[[120 127 131 149 133]
 [128 119 132 133 121]
 [120 126 131 150 132]
 [150 120 117 109 117]
 [130 111 116 151 126]]
=>
[[119 132]
 [126 131]]

[[143 128 107 124 107]
 [133 135 117 125 122]
 [143 126 109 124 111]
 [144 139 105 120 131]
 [143 121 107 125 132]]
=>
[[135 117]
 [126 109]]

[[122 110 149 121]
 [135 122 134 130]
 [125 126 146 127]
 [120 126 152 124]
 [139 125 129 133]]
=>
[[122 134]
 [126 146]]

[[144 131 148 134 115]
 [129 139 126 148 122]
 [133 138 141 155 121]
 [120 128 133 130 147]
 [118 119 128 132 129]]
=>
[[139 126]
 [138 141]]

[[142 128 155]
 [150 142 127]
 [137 124 133]]
=>
[[142 127]
 [124 133]]

[[130 106 128]
 [125 109 134]
 [130 106 128]]
=>
[[109 134]
 [106 128]]
---
[[132 148 130 131 133 141 120 116 132 144 129 142]
 [112 127 116 124 141 121 141 135 110 123 135 116]
 [143 114 110 123 116 140 121 132 116 137 145 136]
 [130 117 139 119 130 126 144 127 122 138 148 109]
 [123 153 121 120 141 137 124 131 153 140 129 147]]
=>
[[112 127 116 124 141 121 141 135 110 123 135 116]
 [123 153 121 120 141 137 124 131 153 140 129 147]
 [130 117 139 119 130 126 144 127 122 138 148 109]
 [132 148 130 131 133 141 120 116 132 144 129 142]
 [143 114 110 123 116 140 121 132 116 137 145 136]]

[[142 139 127 136 114]
 [104 113 131 113 151]
 [119 105 117 112 132]
 [118 132 141 136 143]]
=>
[[104 113 131 113 151]
 [118 132 141 136 143]
 [119 105 117 112 132]
 [142 139 127 136 114]]

[[146 136 121]
 [119 124 147]
 [108 118 130]
 [107 120 129]
 [124 128 107]]
=>
[[107 120 129]
 [108 118 130]
 [119 124 147]
 [124 128 107]
 [146 136 121]]

[[132 108 148 114]
 [112 108 103 149]
 [150 107 116 124]
 [135 123 106 135]
 [106 146 147 157]]
=>
[[106 146 147 157]
 [112 108 103 149]
 [132 108 148 114]
 [135 123 106 135]
 [150 107 116 124]]

[[137 138 150]
 [119 135 131]
 [123 134 111]
 [115 136 135]
 [118 143 119]
 [117 137 110]
 [141 144 143]
 [114 127 107]
 [127 135 119]]
=>
[[114 127 107]
 [115 136 135]
 [117 137 110]
 [118 143 119]
 [119 135 131]
 [123 134 111]
 [127 135 119]
 [137 138 150]
 [141 144 143]]

[[128 130 135 125]
 [113 126 123 133]
 [116 125 122 131]
 [143 118 125 115]
 [114 142 142 147]
 [145 106 107 103]
 [122 125 121 132]]
=>
[[113 126 123 133]
 [114 142 142 147]
 [116 125 122 131]
 [122 125 121 132]
 [128 130 135 125]
 [143 118 125 115]
 [145 106 107 103]]

[[115 120 144 127 111 148 119 113 117 119]
 [133 138 120 116 135 121 137 132 122 122]
 [132 128 121 117 127 131 134 128 122 120]
 [136 119 119 130 139 104 120 144 152 133]
 [103 113 148 128 103 145 106 105 112 116]]
=>
[[103 113 148 128 103 145 106 105 112 116]
 [115 120 144 127 111 148 119 113 117 119]
 [132 128 121 117 127 131 134 128 122 120]
 [133 138 120 116 135 121 137 132 122 122]
 [136 119 119 130 139 104 120 144 152 133]]

[[133 133 137 132 130 134 130 129 121 128 126 124]
 [115 126 124 125 141 115 130 117 120 118 121 114]
 [132 128 120 120 113 131 129 122 126 139 132 119]
 [113 127 108 117 120 141 134 121 136 130 129 115]
 [120 143 125 136 127 128 132 127 138 128 124 138]
 [147 107 135 138 113 144 101 109 113 121 110 131]]
=>
[[113 127 108 117 120 141 134 121 136 130 129 115]
 [115 126 124 125 141 115 130 117 120 118 121 114]
 [120 143 125 136 127 128 132 127 138 128 124 138]
 [132 128 120 120 113 131 129 122 126 139 132 119]
 [133 133 137 132 130 134 130 129 121 128 126 124]
 [147 107 135 138 113 144 101 109 113 121 110 131]]
---
[[139 125 121 135]
 [108 136 121 121]
 [129 130 129 142]
 [118 130 138 121]
 [120 121 139 123]
 [123 121 138 119]
 [126 104 130 120]
 [125 116 144 146]
 [122 127 141 149]
 [118 146 138 123]]
=>
[[125 121 135 139]
 [136 121 121 108]
 [130 129 142 129]
 [130 138 121 118]
 [121 139 123 120]
 [121 138 119 123]
 [104 130 120 126]
 [116 144 146 125]
 [127 141 149 122]
 [146 138 123 118]]

[[109 138 118 136 142 137 144]
 [131 120 136 110 117 111 123]
 [127 113 140 122 127 122 134]
 [130 109 134 125 131 124 125]
 [123 117 115 142 156 140 125]
 [132 113 124 134 141 132 116]
 [123 113 123 135 143 130 126]
 [119 126 112 141 155 139 128]
 [126 117 139 109 116 104 125]
 [127 113 122 136 142 134 126]
 [124 123 114 141 153 142 129]
 [143 112 118 145 152 140 107]]
=>
[[138 118 136 142 137 144 109]
 [120 136 110 117 111 123 131]
 [113 140 122 127 122 134 127]
 [109 134 125 131 124 125 130]
 [117 115 142 156 140 125 123]
 [113 124 134 141 132 116 132]
 [113 123 135 143 130 126 123]
 [126 112 141 155 139 128 119]
 [117 139 109 116 104 125 126]
 [113 122 136 142 134 126 127]
 [123 114 141 153 142 129 124]
 [112 118 145 152 140 107 143]]

[[134 130 154 150 118 131 121 132]
 [127 117 129 133 135 135 132 126]
 [128 140 136 115 118 119 132 138]
 [134 138 110 107 124 117 131 130]
 [130 136 138 127 120 116 130 141]
 [141 120 141 131 132 122 118 140]]
=>
[[130 154 150 118 131 121 132 134]
 [117 129 133 135 135 132 126 127]
 [140 136 115 118 119 132 138 128]
 [138 110 107 124 117 131 130 134]
 [136 138 127 120 116 130 141 130]
 [120 141 131 132 122 118 140 141]]

[[137 147 130 143 131 143]
 [141 133 114 146 118 109]
 [130 144 144 114 122 114]
 [147 150 134 145 133 110]
 [128 137 124 150 128 109]
 [113 140 111 131 140 142]
 [146 120 125 130 120 121]
 [117 140 126 124 125 131]
 [145 128 127 122 128 130]]
=>
[[147 130 143 131 143 137]
 [133 114 146 118 109 141]
 [144 144 114 122 114 130]
 [150 134 145 133 110 147]
 [137 124 150 128 109 128]
 [140 111 131 140 142 113]
 [120 125 130 120 121 146]
 [140 126 124 125 131 117]
 [128 127 122 128 130 145]]

[[130 143]
 [119 111]
 [131 133]
 [107 111]]
=>
[[143 130]
 [111 119]
 [133 131]
 [111 107]]

[[141 118]
 [122 100]]
=>
[[118 141]
 [100 122]]

[[129 125 142 118 137 107 139 135]
 [127 125 135 139 131 120 113 127]]
=>
[[125 142 118 137 107 139 135 129]
 [125 135 139 131 120 113 127 127]]
